Here is a tiny trained network, its code and every weight. The questions are about switching its units off for an input and a target symbol, where a switched-off unit gives its printed mean instead of its output.

import numpy as np


def w(rows, s, z=0):
    codes = np.array(rows[::2]) - 128.0
    scale = np.full(codes.shape[1], s)
    scale[-1] = z or s
    return codes * scale


def norm(h):
    return h / np.sqrt((h * h).mean(-1, keepdims=True) + 1e-5)


def f(y):
    return np.maximum(y, 0)


def softmax(a):
    e = np.exp(a - a.max(-1, keepdims=True))
    return e / e.sum(-1, keepdims=True)


def log_softmax(a):
    a = a - a.max(-1, keepdims=True)
    return a - np.log(np.exp(a).sum(-1, keepdims=True))


def net(x, mask):
    ids = ['ΓΛΠΣβδζημξφ'.index(c) for c in x.split()]
    T = len(ids)
    res = E[ids] + P[:T]
    u = 0
    for l in range(2):
        q, k, v = (norm(res) @ M[l].T for M in (Q, K, V))
        z = softmax(np.where(np.tri(T) > 0, q @ k.T / 4**0.5, -1e9)) @ v
        res = res + np.where(mask[u], z, O[l][:, -1]) @ O[l][:, :-1]
        u += 1
        y = f(norm(res) @ A[l][:, :-1].T + A[l][:, -1])
        res = res + np.where(mask[u : u + 4], y, B[l][:, -1]) @ B[l][:, :-1]
        u += 4
    return log_softmax(norm(res)[-1] @ U[:, :-1].T + U[:, -1])


Q, K, V, O, A, B = {}, {}, {}, {}, {}, {}
E = w([
[169,131,183,75,146,195,197],'Γ',
[142,173,71,117,122,101,171],'Λ',
[125,207,202,137,176,148,214],'Π',
[150,134,160,165,102,119,208],'Σ',
[243,175,130,54,233,111,135],'β',
[177,99,103,25,138,85,125],'δ',
[121,156,102,58,66,147,193],'ζ',
[192,104,191,74,118,121,95],'η',
[201,161,195,107,142,132,121],'μ',
[151,141,129,105,136,158,248],'ξ',
[183,133,199,145,102,166,194],'φ',
],0.012)
P = w([
[127,95,118,138,135,123,80],'0',
[158,176,142,141,106,70,121],'1',
[152,122,149,123,95,115,167],'2',
[170,153,137,65,156,110,132],'3',
[145,104,129,170,155,247,115],'4',
[116,165,106,112,200,186,74],'5',
[154,148,74,191,161,148,70],'6',
[132,182,126,93,148,60,110],'7',
[208,165,82,223,154,84,159],'8',
[146,160,203,165,51,155,182],'9',
[197,106,110,211,151,205,66],'10',
],0.015)
Q[0] = w([
[168,69,219,123,49,128,182],'L0H1',
[155,186,139,74,114,2,193],'L0H1',
[101,62,78,175,105,186,96],'L0H1',
[220,116,73,207,132,123,133],'L0H1',
],0.0082)
K[0] = w([
[116,167,53,230,165,123,23],'L0H1',
[117,69,77,147,182,254,71],'L0H1',
[154,187,151,91,129,66,116],'L0H1',
[61,203,124,30,227,109,87],'L0H1',
],0.0088)
V[0] = w([
[172,154,202,22,49,249,148],'L0H1',
[152,128,165,165,79,131,8],'L0H1',
[30,149,102,42,185,95,32],'L0H1',
[96,254,146,142,68,74,101],'L0H1',
],0.009)
O[0] = w([
[103,164,236,174,49,144,74,255],'L0H1',
[72,254,76,178,217,162,27,97],'L0H1',
[48,164,135,22,83,179,165,50],'L0H1',
[90,200,117,129,94,28,161,96],'L0H1',
],0.0095,0.0084)
A[0] = w([
[25,139,89,37,78,106,36,4],'L0N1',
[212,129,254,19,97,24,138,117],'L0N2',
[212,101,112,167,193,136,164,19],'L0N3',
[159,139,253,72,228,88,57,222],'L0N4',
],0.0047,0.0019)
B[0] = w([
[121,20,185,77,90,149,136,136],'L0N1',
[102,125,138,187,92,168,157,255],'L0N2',
[118,123,90,203,92,102,124,170],'L0N3',
[84,157,68,94,84,119,254,239],'L0N4',
],0.013,0.0054)
Q[1] = w([
[152,86,91,225,75,118,199],'L1H1',
[128,246,161,169,145,186,110],'L1H1',
[168,119,165,231,29,24,220],'L1H1',
[207,150,158,150,38,208,254],'L1H1',
],0.0061)
K[1] = w([
[91,138,214,108,193,174,62],'L1H1',
[124,97,120,33,146,108,139],'L1H1',
[107,61,140,50,186,93,154],'L1H1',
[107,1,129,87,224,157,72],'L1H1',
],0.0076)
V[1] = w([
[163,129,89,112,145,202,81],'L1H1',
[227,125,96,86,120,134,196],'L1H1',
[134,8,134,90,169,138,100],'L1H1',
[66,179,162,88,80,166,138],'L1H1',
],0.011)
O[1] = w([
[134,247,153,13,139,158,49,200],'L1H1',
[98,79,29,99,109,216,95,234],'L1H1',
[223,245,45,153,75,72,209,7],'L1H1',
[117,108,177,52,151,93,190,247],'L1H1',
],0.012,0.002)
A[1] = w([
[114,107,98,124,210,84,138,253],'L1N1',
[62,1,164,150,110,117,178,170],'L1N2',
[111,148,151,167,103,173,71,78],'L1N3',
[126,108,223,96,172,51,160,196],'L1N4',
],0.0097,0.0024)
B[1] = w([
[141,135,160,119,123,23,149,143],'L1N1',
[171,173,117,149,184,179,174,254],'L1N2',
[133,232,187,100,138,141,214,177],'L1N3',
[8,140,39,159,117,75,55,242],'L1N4',
],0.013,0.008)
U = w([
[88,131,197,136,25,111,173,23],'Γ',
[93,113,78,94,112,155,125,163],'Λ',
[174,24,187,145,116,144,136,195],'Π',
[147,172,113,205,148,148,25,87],'Σ',
[110,144,121,53,123,189,144,72],'β',
[164,153,98,65,149,71,178,153],'δ',
[64,89,131,157,104,102,193,86],'ζ',
[103,178,138,96,155,106,65,186],'η',
[82,163,139,121,184,187,47,144],'μ',
[170,86,96,170,105,63,96,254],'ξ',
[192,138,248,143,131,142,99,90],'φ',
],0.012,0.005)

Each question gives the input, a string of symbols that net reads in full, and the target symbol t.
The units are the heads (4 rows each of Q, K, V and O) and the neurons (one row each of A and B). Each row of codes is followed by its name. A weight is (code - 128) times the scale printed after its matrix; where a second scale follows, it is the last column's (O, A, B and U).
mask holds one flag per unit, layer by layer, with each layer's heads first. A switched-off unit (its flag False) gives its mean, the last column of its rows in O or B, instead of its output. The means were averaged over made-up inputs and are rounded, as every weight is.
A unit's drop is (log p(t) with every unit on - log p(t) with that unit switched off) / (log p(t) with every unit on - log p(t) with every unit switched off).
The circuit of an input: a set's keep is (log p(t) with only the set's units on - log p(t) with every unit switched off) / (log p(t) with every unit on - log p(t) with every unit switched off). Starting from all 10 units, units are removed one at a time, each time the one whose removal leaves the highest keep (on an exact tie, the one counted first), for as long as the keep stays at least 0.8.
units of the circuit, in order: the units of the circuit, biggest drop first
most important unit: the unit with the biggest drop
k most important neurons: the k neurons with the biggest drops, biggest first
k most important neurons of layer l: the k neurons of layer l with the biggest drops, biggest first
input φ δ ζ, target φ: 2 most important neurons : L1N4, L1N3
input ξ ζ μ Π, target Π: most important unit : L0H1
input ζ η Γ φ Π φ δ δ δ ζ Π, target ζ: units of the circuit, in order : L1H1, L0H1
input η ζ Γ Σ μ φ, target η: units of the circuit, in order : L1H1, L0H1, L1N4
input Γ ζ δ φ Σ ζ Λ ζ, target ξ: units of the circuit, in order : L0H1, L1H1, L1N2
input ζ η Π η ζ ζ, target ζ: units of the circuit, in order : L0H1, L1H1
input ζ ζ Σ δ Σ ζ Π η φ ξ, target ζ: units of the circuit, in order : L0H1, L1H1, L1N4, L0N4
input β φ μ Γ Σ Γ ζ δ Λ ζ ζ, target β: 2 most important neurons : L1N4, L0N4
input ξ β ζ ζ μ δ, target ξ: units of the circuit, in order : L0H1, L1H1
input ζ Σ ζ δ Π φ μ μ, target ζ: units of the circuit, in order : L1H1, L0N4
input η Σ Λ ξ Π Λ, target η: units of the circuit, in order : L1H1, L0H1, L1N4
input Π φ φ Π Σ Σ ξ Σ ζ η β, target Π: units of the circuit, in order : L1N4, L1H1
input φ η ζ μ η Λ, target φ: units of the circuit, in order : L0H1, L1N4
input Σ η Γ φ Σ β η Π Σ, target Σ: 2 most important neurons : L0N4, L0N2
input μ φ β δ Σ Γ ξ Σ Σ ξ, target Π: most important unit : L0N4
input η Γ η Π β Γ, target η: 2 most important neurons of layer 0 : L0N1, L0N2
input ζ β ζ ζ Σ μ μ δ δ, target ζ: 2 most important neurons of layer 0 : L0N4, L0N1
input ζ Λ Σ Σ ξ Σ φ η Γ Π Σ, target ζ: 2 most important neurons of layer 1 : L1N1, L1N4
input ζ ξ η, target ζ: 3 most important neurons : L1N4, L1N2, L1N3
input Γ φ η φ Σ δ φ, target Γ: most important unit : L0H1
